Each row is followed by its group and then its class within the group.
[ 15  15 -16  -1   9 -13  -4  -2   7   0  -4  12  -2   0  -3 -20   4  25
   7  38  13   3   4  -4   0  -7   3   0  -1   4  -7   2 -20   3  -6  -4
  -1  -9   6   2  -5  -7  -8   4  -2   4  -8   3  -6   5 -24   4  -4  -6
   8  -1   3   6  -6 -14   0 -12  33  -5 -17 -12  -5 -15 -11  -5  -5  -2
  11  13   0 -10   9  -1   1  17 -10  -9  -1  -7   3   1   1   7  -6  -5
 -10  15   0  -9   1   1  -1   7   9  -5   6   4 -10   4 -14 -21 -42   6
  13 -19   1  -3  19   2  -7 -20   4  -4  -9   2  10  -5  21 -24   1  -8
   9  -1  -1  -3   2   2   7  -3  -1   4  11  -3  -7 -31 -14   0 -14  -4
   8  -6 -22  -3   1  -3  12 -21   8 -12   6  -2   6  -1  -8  -3   1   5
   5  10  -3  -6   3   1 -33   8   0   2   7   1  -3   9  -8  -3  20  -2
  -9 -13   5   0  -2  -6   7  -3  -2   0   7]
Fg.ql
[  3  -7  -3   0   6   3  -3  -2   1  -5   0   9   2   0   1 -12   0  16
  -2   7  -2   9   0   4  -2  -2   7  -2  -1  -1  -5  10 -29  -8   5   1
  -4  -6  -2  22  -1 -15 -12   8   0  18   1  -7  -4   1   2   1   7  -1
   2  -2  -2   8  -4 -13  -3  -4   4   0  -2  -5  -2   0  -2 -18  -6   0
   9  10   6  12  -8  -1   3 -15  -9  -2   3  -9  -4  -1   2   2   0  -3
  -2  -9  -9  -5  -3  -5  -1   7   8   7  -4  -3  -5   6  -5   6 -30   1
  -1  -6  -2   6   5  -5 -11  -7  -9  -3  -2   2   2  -2   2   2   2  -5
   6   3  11  -8  -1   2  -5   3  -2  -1   3  -8   1  11  -7   8 -23 -10
   2  -3 -14   5  -6  -1  -3 -11   0  -4   1  -1   7   4   0  -1  -1   3
  -5   2  -4 -12  -4   1 -34   0   1  -4   5  -4  -1   7   2  -1  -4  -7
   6  -5   4   5   4   1   7  -1  -1   0   4]
gm.ns
[ 18   8  -6   1   0  -3   2  -3  -1  -5   0   7   2  -2   5 -13   1   3
   5  19   7   2  -2  -1   1  -9   0   4   7  -7  -8   5 -35  -6  -8  -4
   1   1   3  -2  -4  -7  -2   9   6  15  -1  -2 -14   8   3   0   1  -6
   6   2  -4   4  -8 -12   1  -1   9   4  -5 -11   5 -10   0   5   4  -3
   5  -1  -6 -14   6   7   3   9 -12   0   4  -5   2   0   1   3  -3  -6
 -10   3   4  -5  -1   3   1  -4 -10   7   7   6 -11  17 -12   1  -6  10
  17   2  -5   9  19   7  -5  -7  12  -9  -1   6   1  -1   5  -8   0   5
  15  -4  -6  -1  -1  -3   5   0   2   1   8  -2  -1  -8   0   2  -7  -2
  -1   1  -7  -5  -6  -2   1  -7   5  -6   5  -1   2   0   8   1   6  12
 -11 -23  -5   1  -3   1  -1  10 -10   3   2  -2   8   1  -4  -3  42  -4
  -6 -12  -7   1   1  -3  21  -3  -4  -2   5]
Fg.Tm
[ 13   5  -6  -3  -3   1  -4  -4   0 -22  -3   6   0   0  -8  -3   4  18
   5  10  -3   3   5   0  -3   1   5  -1  -1  -1  -2   4 -37  -2 -19   1
  -6  -7   2   7  10 -10   3  14   0  32  -2  -5  -2  -1   6   3   1  -3
   8  10 -10   8  -3 -17   2 -10   4  -3   0  -7   2  -5   3  -6  -1   0
   9   1  -6  -4  -3  -2   8   3  -1 -15   6   1  -2   1   1  -3   1  -5
  -1  -3  -5  -6  -6  -2  -1  10  -2   8  -2   2  -1   3  -7  -6  -1   2
  -1  13  -1   5  -2   6  -9   0  19  -7  -8   3  -1  -1  -5  13   1  -5
   3  -2   0  -6   0   9  -1  -2   1  13   1   5   4  22  -5   2   1  -3
  -2  -4  -3   2  -2  -4   1   4   8  -6  31   0   2  -4  -1   4  -5   2
  -4   0  -2  -3  -7  -4 -22   7  -3  -7  -9   2   0   7   0  -1  17  -1
   0   1   8   6   0   1  14  -1  -1  -2  -3]
Mm.Rm
[ 22  -6  -1  -1  -2   3  -1  -1   2  -2  -1   1   2   1  -1  10  -3   6
   1  -2   0  -2   6  -2  -4  -5   2   0   5   2  -1  17 -21  -5   3  -3
  -4  -5  -3   5  14 -10   4   3  -7  13  -8  -2   1  -2   9  -7  -9  -2
   1   7  -1  10  -1 -23   3   0   1   1   2  -3   0   2   2  -1   2  -2
  12   6 -10   2   9   0   3   1  -3  -1   7   1  11   1   2  -9   2 -13
  -8  -5  -7  -4  -2  -1  -1   0 -18   0  -5   2  -6  -4  -8 -14 -15   4
  15  10   4   2   2  -3 -16  -2  -4  -5  -3  -5  -1  -2  -3  19   2  -3
   9   2  -8 -12  -1   4  -6  -1  -4  -8   4   4   4  26  -4  32  -9   1
  -1   0   5   2  -6   4   2   7   5  -8   1   1  -3  -2   0   3  -4   8
  -8   5  10  11  -2   1 -19  11   4 -11 -17   9 -10  -1   0  -4  26   3
   1  17   1   8  -2  -1  12  15   4   3  16]
Mm.hg
[ -3   6  -4  -6   6  -6  -3   2  -5  -1  -3   2   3   0   1   1  -5   3
   0   2   5   3   0  -5   0  -3   1  -1  -4  -4  -1   7 -30  -8   1  -7
  -9   1  -2   3  10  -9 -17   5   5   8  -3   6  -2  -5  18  -1   4  -3
   4   6  -3  -5   3  -8  -1   9  -5   4   1  -2   4  -1  -3  -7  -1  -2
   3   8  -2  -4   6   1   3  -7  -2  -5  14  -1   2   3  -1  -3  -1 -12
   1  -3  -2  -7   1  -5   2  -4  -2   3   2   0 -11   0  -7  -2 -11   6
   5  -1  -1  10   8   0 -12  -1   0  -3  -3  -5   0  -1   5   2   0  -2
  21   0   2  -3  -1  -1   2  -1   0  -8   4   2  -1  12  -6   2 -13   2
  -2  -3  -6  -7  -1   0  -2   0  -7 -11  -1  -2   8  -4   3   0  -1   2
   0   0  -1  -1  -1   2 -38   0   3  -1  -9  10   7  -4  -8   3  -2   1
   0  -7   0  -7  -1  -4   5  -4  -1   4   1]
gm.gr
[  7  -5   3   1   0  -2   0  -1  -2 -24  -4  -6   6   4 -14   7   9  12
   9  -6   2  -1   1   1  16  -6  -3  -2  -3   3  -2  15 -19  -7  -3   8
  -1   2  -3   3  15 -11   3   6  -4  13   5  -5   2   5  15   0  -1  -2
  15  10   4   0   3  -7  13  -2  -7   1   5   4  -5   4   5   2  -3   2
   8  -5 -10  -6  -2  -3   1   3   3  -3   8  -8  -3  -6 -10   1   4  -3
  -1  -7   7  -1   1   6   2   3  -7   2  -3   4  -3  -2  -5  13  17  -1
   8  13  -3   7  -9   2   2   2   0  -4   2  -3  -1  -2  -9  17  -3  -4
   8   3  -3 -10  -3  -3  -2  -2  -3   2   3   2   8  33   2   3  -1  14
   4   1   2  -3  -5   5  -5   2   8   6   0   2  -8  -3   0  -3   2   1
  -7   0  -4  -6  -3   0  -8  -1  -3  -5  -8  -3  10  -4   1   1  16   3
   1   7   3   5  -1   6   5   2   0  -3   1]
Mm.hg
[ 24  14 -16   0  19  -7   2   2   6 -10  -4  10  -5  -2  -3 -22   8   9
   2  21  19   7   3  -4   0   0  -3  -6  -1 -20  -3   3 -42 -12  -3   6
  -3 -12   3  16  -4 -16  -7  10   4   9  -9  -2  13  12   1  -2  -1   3
   4   5  12  -2  -5 -18   4  -6  35  -2 -17  -5   1  -3  -1  -8 -11   0
  -6  16  -1  -1  -5  -3   3   9 -23  -4   6  -4  -1   1  -5   8  -4  -5
  -7   2  -1  -7  -1   9   3  10   5  -3  -4  -1 -12   7 -17  -2 -42   2
   6  -5  -2   4  16   2 -13  -9   1  -6  -3   6   7   2   6   5   8  -8
  17   2   4  -6  -3  -6  -3  -9  -4   0   7   3   5  -4 -14   5 -12 -10
  -6  -6 -24   3 -17  -3  -9 -11   1 -17   0   2  25  -1   1  -1   0   8
   5  13  -4 -14  -5  -1 -42  11  -2  -3  12   0   4   7  -2   2  13  -3
   5  -7   9  10   2   2   4 -10   5  -4   8]
gm.gr
[ -1  14  -6   1  -2 -22   5   0   0 -10  -1   4  -1   5   5   6   3   5
  11  13   4   2  -3   2   5 -11  -4   3   0  -1  -5   8 -16   3 -15  -6
   4   2   7 -12   6  -6   1   1   1  -2   8  -2  -5   4   0   4  -5   4
  -2   0  -1   5  -7  -1  -3  -2   0  -2  -6  -2  -2  -2  -8   6  -1  -6
  -7  -3   4 -24   3   0  -2   5  -8   5   5   3 -14   1   5   7   1  -2
  -5  12   8  -4  -9   1  -2  -4  -2   2   8  -1   0  -4  -1   8   8   9
  15 -11  -6   6  -4   0   2   1   6  -8  -3  -2   3  -2   7 -15  -1  -5
   7  -3   0 -11   3   0   8   2   1  -5  -4   2  -3 -17   1   7   3   7
 -11   0  -8   3  -3   1  -2  -4  -1  -7   5   2   3  -5   3  -1   6   0
  -2  -2  -5 -13   1   8   9   4   3   5 -10   2  -2   2  -3  -2   8   2
  -8  -6  -7  -8  -2  -4   0  -3  -5  -3  -4]
Fg.ch
[ -2   9 -13  -1   8  -8   6   4  -4  -5  -3   2  -1  -1  -2 -11   3   5
  -5  14  11  11  -4   0  -1  -2   3   0  -3   3   3  -3 -42  -6  -6   6
  -6  -2   5   0   2 -13 -10  10  11  16  -8  -3  -2   8   7  -1  -5  -3
   6   5  -2  -5  -3 -13  -8  -6   8  -3 -16  -7  10   1   4 -19  -2  -6
  10   5  -1   4  -8  -1  -4   2  -9  -3   8 -10  -5   3  -3   4  -5  -5
  -3   1   2   1  -3   4   7   6   6   1  -7   0  -3   3 -19   1 -28   4
 -10   3  -6   3  11   5  -9  -9  -4   0  -4  -4   3   1   2 -11   6  -1
   7  -1   6  -6   2  -4  -1  -1  -1   1   2  -7   7  -2 -12  -1  -9  -2
   0   3 -12   1   2   2  -4  -9  -8 -14   4   1  10  -1  -3  -1   3   0
   2   7  -9  -7  -5  -3 -41   8  -6   8  -1  -4   9   1   0   8  24   2
  -1  -6  -1   1   1   3   5 -16   2  -2   8]
gm.gr
[ 19   7 -14  -2  18  20  -4   6  -1 -13  -2   7   0  -5   1  -9   0  -5
   4  12  20  -3   1  -1 -15   0   2   2  -6   3   3   4 -42  -9  -4   5
  -3  -7   1   6  -6  -9  -1   6   3  15  -4  -7  -2   5   1   0  -6   0
  -2  -5   1   7  -4 -21   4  -1  24   5  16  -1  -6  -6   5  -1  -8   1
  -5  10  -4  -4   2  -3   1  11 -17  -6   0  -9  -1  -1   6  -2  -5  -9
  -8  -8   0  -5  -7  11  -1   3  -5   7  -2   0 -19  -2 -18   1 -31   8
   8   7  -4   9  12   2 -14  -7   1  -7  -3   9   2   0   3   3   1  -6
  -9   4  -2  -2   7   1   1   2   2   3   8  -5   4   0  -7   3 -10  -3
  -7  -4 -14   4  -2   1  -3  -8   5 -13   3  -3   6  -4  -2   2  -1  -2
   2  12  -7 -17  -2  -4 -39  10  -8   7   1   2   3   4  -1  11  15   1
   1   6  15  14   7  -1   7  -9   0  12   5]
gm.gr
[ 28   6 -16   2   0  -8  -1  -5   9 -12 -15  -1  -3  -3  -2  -5   2  16
   2  12  -2   9   8  -2  -6   1 -12  -1   0  14  -2  10 -32  -1  -6   3
   3  -9   0  14   5 -10  -4  13  -4   3  -6  -1  -5  -1  -6   4   3   1
  12   0   8  -4  -2 -22  -5 -13  39  -3  -8  -8   0   2   1  -5  -2   2
  18   8  -3   0  -1  -3   5  13 -11  -3   8  -4   1   2  -7  -1  -6 -10
 -13   0  -6 -12   7   2   9   9   3   0   4   2  -4   0  -6 -12 -42   7
   8  -1   9   5  10   3  -3 -15   0  -6  -1   7   2  -3  -4   2   0  -6
  -2  -5   9   7  -6   0  -4  -4  -2  -2   7   4  -3   1 -21   7 -14  -5
  10  -1 -12  -6 -20  -5  -3 -20   8  -6  11   1  13  -4  -4  -6  -3   7
  -6   7  -7 -10 -11  -4 -15  -3   3  -8   8   0  -2   2   0  -9  26  -7
   2  -4  19  15   2  -4  14  -6   5   2   2]
Mm.zp
[  1  -6  -8   0   4   4   1   4   0 -11  -3   5  -1   1   0   3   6   2
  -3   4   8  -1   2   1  -7  -4  -1   0  -6  -1   3   6 -28 -13  -2   4
  -8   4   1   8   7  -9  -3   1   0  11  -5  -6  -1   9   8  -2   2   1
   4   9   0  -4  -1  -4   4   9  -6   3   1   4   2   1   1  -7  -3  -3
  -4   8  -4   3  -9   2   3  -5 -10   7   5  -8  -5   0  -7   2   0  -1
  -2 -14  -5  -1   0  10   2   2   0  -2   0   0 -13   1 -16  13  -9  -4
   7  -5  -4  13   6   5  -7  -4  -8  -5  -5  -7   3   4   5   7   1   0
  20  -6   2  -9   4  -4  -3  -5  -4   3  37   0   8   6  -9   4   3   3
  -4  -3 -16   5  -5  -5  -1  -2   1 -27   3  -1  -1   1   3   4  -7   5
   1   9  -7  -7  -7   0 -42   8  -1  -4  -1   2   6  -4   5   4   9   4
  10  15   0  10  -5   3  13  -7   1   0   4]
gm.ns
[ 14  -7  -2   3  -8   2   9  -1   9  -5   0  -5  -2  -4   3  16  -6 -31
   3  -2   3  -2   0  -3   2   9   0   1  -1  10  -4   7  19   1  -1  -9
   1  -7  -3  10 -19  10  13   2 -11 -13   3   5  -4  -1  -5  -7   9  -1
  -7 -14   3  -2  -4  -6   1   4  11  -5   0  16 -19  -8  -5   9   2   3
  -3   6   8  -4   4  -2   4  12  -5  -3  -1   0   3   1   6   0  -3  -2
  -8   3   7   1   1  -2  -3  -3 -10   6   0  -4  -9  -3   9  -2   0   8
  14  10   7   6  -1  -4  -4  -3   6   4   3   4  -5  -3   8   5  -5  -6
 -15   0 -12   7   5  -1  -3   2  -4  -4   0   1  -4 -11   2  -1   1  -5
  -1  -1   3   3  -5   7  -4   4   7   6   2   5   4   6   1   3   3  -3
  -1   4  -2  -7  15   7  42   0   5   3   6   0 -15  -1  -5  -3  10  -3
  -3  -1  15  10  -8  -4  -4   6  -1  -3   2]
Ht.Pn
